Here is a tiny trained network, its code and every weight. The questions are about switching its units off for an input and a class, where a switched-off unit gives its printed mean instead of its output.

import numpy as np


def w(rows, s, z=0):
    codes = np.array(rows[::2]) - 128.0
    scale = np.full(codes.shape[1], s)
    scale[-1] = z or s
    return codes * scale


def f(y):
    return np.maximum(y, 0)


def log_softmax(a):
    a = a - a.max(-1, keepdims=True)
    return a - np.log(np.exp(a).sum(-1, keepdims=True))


def net(x, mask):
    res = np.array(x, float).reshape(1, 5) / 4 @ E
    y = f(res @ A[0][:, :-1].T + A[0][:, -1])
    res = res + np.where(mask, y, B[0][:, -1]) @ B[0][:, :-1]
    return log_softmax(res[-1] @ U[:, :-1].T + U[:, -1])


A, B = {}, {}
E = w([
[107,13,34,123,148,174,92,190,85,213],'x0',
[48,70,164,185,181,208,184,247,207,120],'x1',
[121,144,124,114,122,151,135,132,127,128],'x2',
[57,80,164,67,91,56,184,141,109,127],'x3',
[130,133,124,121,117,148,142,127,131,130],'x4',
],0.012)
A[0] = w([
[163,169,93,63,75,126,27,50,64,181,119],'neuron 0',
[161,207,197,183,138,134,159,112,192,38,2],'neuron 1',
[103,1,8,61,101,119,119,173,75,239,74],'neuron 2',
[145,220,154,71,89,43,84,55,51,221,136],'neuron 3',
[205,138,144,56,120,122,37,120,67,188,243],'neuron 4',
[229,171,34,98,94,84,90,62,34,181,49],'neuron 5',
[235,241,109,174,174,177,62,149,154,119,9],'neuron 6',
[43,100,203,177,166,176,169,205,208,73,20],'neuron 7',
[115,37,65,212,247,244,68,234,147,151,74],'neuron 8',
[182,185,112,205,203,208,63,83,100,86,232],'neuron 9',
[115,230,147,52,56,48,169,75,150,113,165],'neuron 10',
[162,192,156,93,72,46,199,95,212,127,137],'neuron 11',
[174,126,154,156,88,150,143,46,188,165,15],'neuron 12',
[130,214,217,186,64,119,125,110,228,11,199],'neuron 13',
],0.0077,0.0083)
B[0] = w([
[83,97,152,87,207,153,106,147,104,92,216],'neuron 0',
[57,62,229,178,230,195,34,235,75,172,187],'neuron 1',
[74,57,224,75,228,138,136,104,37,19,240],'neuron 2',
[128,189,80,177,108,121,160,134,202,208,229],'neuron 3',
[143,165,92,60,113,56,216,69,131,88,222],'neuron 4',
[27,42,204,154,189,160,89,181,61,73,216],'neuron 5',
[135,139,111,33,99,36,228,67,106,26,181],'neuron 6',
[152,7,196,31,223,86,103,93,2,37,214],'neuron 7',
[186,252,73,179,14,111,81,163,240,226,253],'neuron 8',
[52,58,243,147,198,184,76,194,23,88,228],'neuron 9',
[123,227,53,175,41,86,156,140,183,171,222],'neuron 10',
[167,152,62,185,76,85,161,113,198,152,200],'neuron 11',
[164,128,147,121,129,67,102,109,128,169,137],'neuron 12',
[145,81,183,36,197,77,126,81,40,93,252],'neuron 13',
],0.0089,0.017)
U = w([
[165,100,142,49,155,95,159,16,95,61,39],'0',
[81,68,177,162,166,195,85,187,95,102,143],'1',
[202,223,28,236,17,181,79,148,251,234,254],'2',
],0.011,0.005)

Each question gives the input, the list of numbers given to net, and the class t.
The units are the neurons (one row each of A and B). Each row of codes is followed by its name. A weight is (code - 128) times the scale printed after its matrix; where a second scale follows, it is the last column's (A, B and U).
mask holds one flag per neuron, in row order. A switched-off neuron (its flag False) gives its mean, the last column of its row in B, instead of its output. The means were averaged over made-up inputs and are rounded, as every weight is.
A unit's drop is (log p(t) with every unit on - log p(t) with that unit switched off) / (log p(t) with every unit on - log p(t) with every unit switched off).
The circuit of an input: a set's keep is (log p(t) with only the set's units on - log p(t) with every unit switched off) / (log p(t) with every unit on - log p(t) with every unit switched off). Starting from the 12 units with the biggest drops (on a tie, the unit counted first), units are removed one at a time, each time the one whose removal leaves the highest keep (on an exact tie, the one counted first), for as long as the keep stays at least 0.8.
units of the circuit, in order: the units of the circuit, biggest drop first
unit that matters most: the unit with the biggest drop
k most important neurons: the k neurons with the biggest drops, biggest first
drop when u is switched off: that unit's drop, to one decimal
input [-4,1,2,-4,-1], class 1: unit that matters most	neuron 1
input [-7,8,-6,7,-2], class 0: 2 most important neurons	[neuron 7; neuron 13]
input [-1,8,-8,5,-4], class 0: 4 most important neurons	[neuron 7; neuron 9; neuron 1; neuron 5]
input [-7,1,5,0,3], class 1: 3 most important neurons	[neuron 1; neuron 4; neuron 6]
input [3,-4,2,0,-1], class 1: 2 most important neurons	[neuron 5; neuron 13]
input [-2,8,-2,2,4], class 0: 2 most important neurons	[neuron 7; neuron 9]
input [-4,7,-4,1,-6], class 0: 4 most important neurons	[neuron 7; neuron 9; neuron 13; neuron 5]
input [-6,-7,-7,5,-6], class 2: 2 most important neurons	[neuron 10; neuron 3]
input [6,0,7,8,-2], class 0: 2 most important neurons	[neuron 9; neuron 1]
input [1,-5,0,-5,-2], class 1: 3 most important neurons	[neuron 5; neuron 9; neuron 13]
input [-2,4,-1,2,-4], class 0: 2 most important neurons	[neuron 9; neuron 5]
input [4,-5,-7,-2,0], class 1: drop when neuron 5 is switched off	1.1
input [-6,6,-2,5,-6], class 0: drop when neuron 9 is switched off	0.1
input [3,3,-3,-6,2], class 2: units of the circuit, in order	[neuron 8]
input [-6,8,8,3,-6], class 0: drop when neuron 9 is switched off	0.4
